Here is a tiny trained network, its code and every weight. The questions are about switching its units off for an input and a class, where a switched-off unit gives its printed mean instead of its output.

import numpy as np


def w(rows, s, z=0):
    codes = np.array(rows[::2]) - 128.0
    scale = np.full(codes.shape[1], s)
    scale[-1] = z or s
    return codes * scale


def norm(h):
    return h / np.sqrt((h * h).mean(-1, keepdims=True) + 1e-5)


def f(y):
    return np.maximum(y, 0)


def log_softmax(a):
    a = a - a.max(-1, keepdims=True)
    return a - np.log(np.exp(a).sum(-1, keepdims=True))


def net(x, mask):
    res = np.array(x, float).reshape(1, 6) / 4 @ E
    u = 0
    for l in range(2):
        y = f(norm(res) @ A[l][:, :-1].T + A[l][:, -1])
        res = res + np.where(mask[u : u + 8], y, B[l][:, -1]) @ B[l][:, :-1]
        u += 8
    return log_softmax(norm(res)[-1] @ U[:, :-1].T + U[:, -1])


A, B = {}, {}
E = w([
[124,127,127,128,128,127,129,126],'x0',
[124,131,129,123,133,125,130,128],'x1',
[129,122,126,132,128,132,129,126],'x2',
[162,65,249,77,79,120,154,133],'x3',
[50,108,114,149,137,122,118,199],'x4',
[133,127,124,132,124,133,126,132],'x5',
],0.0018)
A[0] = w([
[177,105,159,126,78,171,89,97,153],'L0N0',
[137,75,228,115,82,121,147,147,135],'L0N1',
[170,131,153,103,122,137,155,117,26],'L0N2',
[213,152,129,131,133,123,146,2,185],'L0N3',
[137,85,209,102,87,138,126,150,131],'L0N4',
[38,59,144,123,111,159,78,213,84],'L0N5',
[228,176,112,102,163,161,171,69,69],'L0N6',
[172,175,94,134,158,143,134,93,4],'L0N7',
],0.003,0.0029)
B[0] = w([
[102,176,79,133,161,124,136,140,192],'L0N0',
[144,121,136,84,143,198,98,140,251],'L0N1',
[168,163,184,71,161,206,218,47,137],'L0N2',
[178,195,164,156,129,114,220,92,240],'L0N3',
[119,131,119,104,145,173,97,97,230],'L0N4',
[108,142,166,131,65,123,173,158,215],'L0N5',
[80,65,172,163,53,98,92,207,182],'L0N6',
[202,227,48,251,150,2,217,35,145],'L0N7',
],0.0042,0.0031)
A[1] = w([
[128,173,209,178,61,133,201,158,131],'L1N0',
[94,210,64,240,132,18,199,137,141],'L1N1',
[194,148,85,101,229,143,96,4,102],'L1N2',
[97,71,93,104,156,137,19,164,135],'L1N3',
[167,147,105,223,95,4,134,118,3],'L1N4',
[90,149,104,224,86,2,209,166,81],'L1N5',
[229,191,116,135,196,129,136,28,156],'L1N6',
[54,127,89,108,141,137,54,173,179],'L1N7',
],0.004,0.0031)
B[1] = w([
[111,109,164,38,157,211,68,138,200],'L1N0',
[106,79,34,239,73,2,106,171,255],'L1N1',
[231,243,221,89,208,171,236,60,163],'L1N2',
[8,42,151,161,11,81,59,238,156],'L1N3',
[244,235,16,230,252,11,243,14,157],'L1N4',
[167,143,13,241,151,32,128,72,206],'L1N5',
[151,181,182,33,226,218,193,67,203],'L1N6',
[100,54,203,50,66,178,61,159,193],'L1N7',
],0.004,0.0061)
U = w([
[245,245,10,251,235,20,242,6,205],'0',
[18,18,11,246,13,18,17,236,134],'1',
[245,235,236,17,236,253,241,11,154],'2',
[17,8,241,14,18,244,19,247,1],'3',
],0.0044,0.001)

Each question gives the input, the list of numbers given to net, and the class t.
The units are the neurons (one row each of A and B). Each row of codes is followed by its name. A weight is (code - 128) times the scale printed after its matrix; where a second scale follows, it is the last column's (A, B and U).
mask holds one flag per neuron, layer by layer. A switched-off neuron (its flag False) gives its mean, the last column of its row in B, instead of its output. The means were averaged over made-up inputs and are rounded, as every weight is.
A unit's drop is (log p(t) with every unit on - log p(t) with that unit switched off) / (log p(t) with every unit on - log p(t) with every unit switched off).
most important unit: the unit with the biggest drop
top k neurons: the k neurons with the biggest drops, biggest first
top k neurons in layer l: the k neurons of layer l with the biggest drops, biggest first
drop when u is switched off: that unit's drop, to one decimal
input [-1,-1,-3,1,-2,8], class 2: most important unit -> L0N3
input [4,3,6,-7,1,2], class 1: top 2 neurons in layer 0 -> L0N3, L0N1
input [4,-5,6,-4,4,6], class 1: top 2 neurons -> L0N1, L0N3
input [-4,2,1,-3,4,1], class 1: top 2 neurons in layer 0 -> L0N1, L0N3
input [-6,8,5,-6,3,-8], class 1: top 3 neurons -> L0N3, L0N1, L0N4
input [-1,-2,1,-3,4,-5], class 1: top 2 neurons -> L0N1, L0N3
input [-5,-2,7,-4,3,-4], class 1: top 3 neurons -> L0N1, L0N3, L0N4
input [-5,-7,-3,0,1,7], class 1: top 2 neurons in layer 0 -> L0N1, L0N4
input [-7,6,-1,-7,4,5], class 1: top 2 neurons -> L0N3, L0N1
input [5,-8,-5,6,1,7], class 3: top 2 neurons -> L0N3, L1N1
input [5,4,6,1,-6,6], class 2: top 3 neurons in layer 0 -> L0N3, L0N2, L0N7
input [2,3,-2,-8,3,6], class 1: top 2 neurons -> L0N3, L0N1
input [0,0,-8,-1,1,-5], class 1: drop when L0N7 is switched off -> 0.2
input [-6,4,-2,7,8,6], class 3: most important unit -> L1N1
input [5,7,-8,-2,1,-6], class 1: drop when L0N1 is switched off -> 1.1
